Each row is followed by its band, which names the range that a hidden value of the row falls in. A new part has a new value, new ranges and new names.
(in the rows, 128 means zero)
[145,185,116,149,136,142,125,185,166,132,125,127,177,95,124,119,139,128,114,125,75,160,98,136,150,129,140,159,78,255,171,194,131,128,121,124,89,130,124,127,106,91,111,183,152,164,57,149] : <25>
[147,179,123,142,92,132,133,186,173,156,122,127,150,101,133,120,127,120,121,132,90,152,101,119,136,128,129,155,80,160,167,167,132,132,112,121,94,151,125,128,136,102,135,182,153,138,76,142] : <25>
[154,129,115,131,193,163,123,119,136,97,147,144,151,124,128,125,141,142,121,124,93,146,122,199,169,123,147,134,128,197,172,185,135,125,135,132,107,158,123,123,62,107,105,169,142,132,78,143] : <25>
[113,73,140,120,143,119,125,28,86,108,127,131,114,149,135,137,131,136,138,121,168,99,143,131,134,128,125,113,158,111,64,62,125,119,128,126,148,93,127,129,132,176,116,83,78,76,200,109] : <24>
[123,159,143,157,82,101,131,121,148,149,95,115,139,116,132,138,120,111,128,128,126,124,124,74,108,131,118,142,56,91,109,95,132,126,113,110,121,70,127,134,192,143,133,137,109,88,139,113] : <24>
[122,91,128,114,196,134,125,59,95,103,144,138,127,143,147,129,139,144,127,121,151,109,116,176,159,127,129,130,151,191,107,123,126,121,125,158,140,94,129,123,87,150,123,93,101,136,152,127] : <24>
[98,125,154,167,82,114,128,41,128,151,83,120,158,124,150,140,128,125,143,111,147,97,118,63,134,126,116,151,62,188,28,9,134,98,96,76,111,12,117,134,196,180,85,110,31,7,199,104] : <24>
[102,99,147,130,84,107,131,62,107,145,104,123,116,142,149,134,125,128,144,121,172,94,134,82,117,128,116,126,140,118,28,29,125,115,105,104,130,79,126,133,176,185,139,89,63,47,209,107] : <24>
[152,123,106,104,177,158,126,151,122,99,160,139,128,138,129,122,136,138,122,129,103,147,142,195,155,123,141,122,161,142,199,202,132,129,135,146,123,192,131,121,58,100,128,146,172,173,77,150] : <25>
[105,82,146,129,121,115,128,26,97,127,116,130,118,146,143,137,130,134,143,119,177,91,137,112,133,127,123,120,146,109,38,35,126,115,116,112,140,82,125,131,156,182,122,95,63,45,206,105] : <24>
[139,123,118,134,200,166,123,77,118,96,142,148,166,132,141,126,144,150,129,116,102,134,118,210,189,120,145,140,125,255,139,150,138,111,119,120,104,130,122,121,59,123,93,158,108,115,100,143] : <25>
[143,179,126,160,122,142,127,151,172,143,114,134,179,96,137,122,138,132,121,123,85,151,89,136,162,126,140,166,66,255,128,147,135,122,107,107,80,121,118,129,116,117,113,196,124,100,72,139] : <25>
[146,179,125,133,68,123,138,227,181,169,124,121,130,108,130,122,120,110,121,137,99,153,116,103,117,129,120,143,96,69,181,166,131,139,119,127,106,162,126,129,141,96,147,167,169,153,69,139] : <25>
[121,161,145,168,92,112,130,107,154,150,93,121,155,107,135,137,124,118,129,124,119,124,110,86,122,129,122,152,43,133,98,84,135,120,107,100,109,61,122,132,184,147,121,153,91,62,136,115] : <24>
[120,105,126,115,214,139,125,53,92,102,147,145,141,137,150,125,141,151,128,121,150,113,100,198,166,127,134,133,159,234,91,118,127,122,120,155,139,96,130,123,70,144,136,115,94,130,156,134] : <24>
[149,179,120,142,122,132,128,185,163,138,127,129,162,102,133,119,135,126,118,129,89,157,104,139,146,128,137,153,92,228,164,187,130,132,116,127,96,148,126,127,112,100,134,182,160,156,69,147] : <25>
[150,162,117,141,153,145,125,159,153,119,133,134,167,108,128,122,140,132,116,127,87,158,108,164,156,126,143,149,101,230,161,197,131,132,125,134,97,149,124,126,90,104,122,181,157,156,65,145] : <25>
[134,160,126,128,108,122,132,155,143,143,122,126,139,119,150,123,129,124,127,129,112,136,116,131,138,128,126,148,107,172,134,148,130,127,105,129,108,127,130,128,132,129,156,143,138,135,109,138] : <25>
[145,122,111,124,195,168,124,106,126,97,150,145,151,133,135,122,141,145,126,121,99,141,129,210,172,120,147,133,139,202,167,178,136,116,125,125,108,163,125,121,56,113,106,156,136,125,88,148] : <25>
[115,131,133,128,135,115,128,91,110,126,119,124,134,133,152,130,131,129,131,121,140,110,121,125,146,128,122,142,110,184,100,101,129,116,106,133,125,65,131,127,133,152,136,101,111,116,155,128] : <24>
[141,170,126,145,108,131,131,166,168,149,119,131,159,104,140,122,133,126,123,128,97,149,105,123,149,127,134,156,85,194,137,148,133,128,108,115,95,139,123,129,128,115,133,187,133,116,86,138] : <25>
[111,80,138,104,98,100,131,77,92,128,125,121,88,156,140,131,122,125,140,128,174,99,156,98,110,129,115,109,173,50,82,73,121,126,122,133,154,115,134,130,159,168,155,74,101,110,193,112] : <24>
[114,68,141,114,142,116,126,34,85,107,128,132,101,155,136,137,129,136,140,124,178,93,152,131,127,128,123,105,172,72,63,64,123,123,130,134,155,104,129,129,134,171,134,80,84,83,201,106] : <24>

Next part:
[127,122,125,106,167,86,129,131,129,149,122,123,132,131,134,127,123,122,31,124,140,163,109,128,145,97,119,131,135,113,103,123,85,107,98,139,122,95,81,137,134,132,111,147,135,127,172,122,78,141,128] : [82]
[130,112,121,114,179,82,122,131,142,148,121,117,128,117,137,87,122,144,27,131,156,157,113,128,144,117,120,127,126,113,101,127,71,107,98,119,118,93,56,143,127,134,100,140,130,126,180,143,68,147,131] : [82]
[128,123,130,115,157,118,129,129,124,144,122,122,126,127,135,113,123,126,74,124,140,167,122,128,134,109,125,128,132,119,112,119,102,118,123,129,124,117,88,135,133,127,121,133,135,128,142,136,115,141,127] : [80]
[138,103,133,122,139,99,117,127,138,115,122,121,134,117,124,123,128,141,68,131,158,92,123,125,142,182,115,126,127,126,107,139,70,113,95,102,134,89,116,130,125,132,101,139,121,127,151,137,49,142,137] : [82]
[129,121,133,113,137,103,123,128,131,123,126,128,139,127,126,132,132,125,80,127,137,125,118,127,135,133,120,129,132,119,113,128,98,117,109,129,126,106,107,133,129,133,112,141,131,128,143,118,89,137,133] : [82]
[133,106,136,110,124,102,126,125,116,129,115,120,126,131,129,130,105,119,95,114,145,145,117,126,138,165,126,128,122,132,117,122,107,120,114,114,137,119,103,122,138,116,134,127,126,128,133,142,108,127,133] : [82]
[130,131,140,117,133,98,124,128,127,118,128,132,142,133,125,158,135,110,73,124,122,130,108,125,134,128,124,131,138,120,123,128,111,116,113,143,125,119,125,131,132,132,128,145,135,129,128,96,97,134,134] : [82]
[129,118,127,118,158,109,127,129,129,143,123,126,126,126,133,113,119,132,77,126,142,151,123,128,136,127,124,127,127,125,112,125,97,114,114,123,128,97,91,136,131,127,116,132,128,127,155,141,109,137,127] : [80]
[132,111,120,128,165,115,127,130,144,140,125,118,125,115,137,83,123,159,102,134,160,130,134,129,137,137,124,121,120,122,107,132,90,115,104,101,122,87,80,137,120,129,119,130,122,125,169,169,100,143,130] : [80]
[136,110,129,133,157,130,121,128,136,118,121,113,131,110,136,87,132,160,122,136,150,113,137,128,131,168,127,118,118,128,119,131,93,127,116,93,120,107,106,131,118,130,100,122,123,126,151,171,111,144,134] : [80]
[129,127,123,128,149,129,126,129,139,129,129,124,131,117,132,104,129,143,113,134,142,137,128,129,130,129,126,124,124,125,122,129,102,125,121,119,119,101,109,131,120,132,111,131,127,127,132,150,118,136,131] : [80]
[130,121,121,131,165,115,123,131,145,135,127,123,131,117,133,75,129,147,73,135,146,139,120,128,136,147,126,123,121,122,115,132,93,119,118,113,118,107,93,137,121,135,110,136,125,126,152,154,110,142,132] : [80]
[128,123,113,133,170,106,123,132,154,150,127,124,127,119,132,77,130,149,85,138,156,130,113,129,142,128,123,124,122,121,114,136,81,115,109,122,116,86,82,145,121,144,103,138,124,126,167,144,99,145,131] : [80]
[128,129,124,128,144,114,125,130,138,138,129,129,130,126,128,121,131,131,105,131,137,124,119,128,132,122,124,128,129,123,124,134,113,113,117,130,123,105,112,134,125,135,111,136,128,127,145,133,108,132,129] : [80]
[128,120,121,128,175,107,125,130,143,135,128,122,132,117,134,92,129,151,71,134,152,137,122,129,139,132,123,122,124,118,113,129,88,116,108,113,119,91,76,140,119,134,92,136,127,126,162,152,68,143,132] : [80]
[130,122,126,128,160,116,123,129,136,131,126,123,132,120,134,100,129,139,107,130,143,143,120,128,137,134,128,125,123,123,106,128,105,121,115,118,120,107,86,136,124,132,108,133,129,127,147,142,103,141,133] : [80]
[135,109,133,121,152,91,123,126,132,125,121,122,135,119,131,121,124,137,62,127,151,130,125,127,141,142,120,125,128,120,99,128,78,111,98,114,125,101,88,133,130,128,103,136,129,128,149,142,66,140,135] : [82]
[131,118,128,127,143,112,126,128,133,124,129,126,135,128,129,135,129,136,77,127,143,127,125,128,135,127,121,125,130,120,116,130,105,118,112,121,121,102,105,131,126,132,112,134,129,128,141,125,123,135,133] : [82]
[130,125,129,119,165,90,120,131,140,134,128,128,141,123,128,114,139,127,54,131,139,138,101,127,142,118,117,130,134,113,107,130,77,109,100,138,116,96,95,143,125,142,99,148,134,126,157,116,65,148,133] : [82]
[131,129,121,136,146,112,123,129,147,123,134,130,133,121,126,114,139,143,104,138,147,100,123,128,133,131,123,126,129,121,124,138,116,118,113,124,121,96,119,136,116,141,111,138,124,127,152,124,96,136,132] : [82]
[133,112,131,117,154,103,124,127,128,130,122,120,130,123,129,120,122,137,71,126,150,132,124,127,138,146,134,127,128,123,112,134,85,116,107,114,128,105,97,132,130,129,117,133,127,128,154,140,92,139,132] : [80]
[133,113,131,117,138,96,125,128,130,131,120,124,133,123,129,124,123,124,65,123,148,138,112,126,137,145,123,128,126,126,118,128,92,116,105,125,130,106,95,131,133,129,117,135,129,128,142,130,118,136,133] : [82]
[132,115,127,124,154,123,128,128,129,138,122,119,131,122,138,110,124,144,79,128,142,148,129,128,136,125,123,124,127,123,109,124,94,117,110,113,122,114,84,131,128,126,111,131,130,126,150,149,102,142,130] : [80]
[132,112,137,109,127,82,123,127,129,123,121,127,137,129,123,147,125,112,47,124,139,110,101,124,139,152,119,134,134,120,118,132,75,108,102,133,131,98,113,134,133,134,117,144,130,129,140,111,64,138,133] : [82]
[133,105,133,115,147,100,122,128,129,130,121,120,131,122,130,124,119,132,86,126,150,134,116,126,141,158,122,127,126,123,109,129,79,118,100,113,127,102,59,133,132,127,117,134,126,127,156,146,79,142,134] : [82]
[132,107,133,104,155,81,129,127,118,146,116,115,126,125,139,120,111,129,37,118,142,175,123,127,143,108,122,126,129,117,82,116,84,112,109,116,129,103,55,132,137,118,117,131,132,127,160,153,99,143,128] : [82]
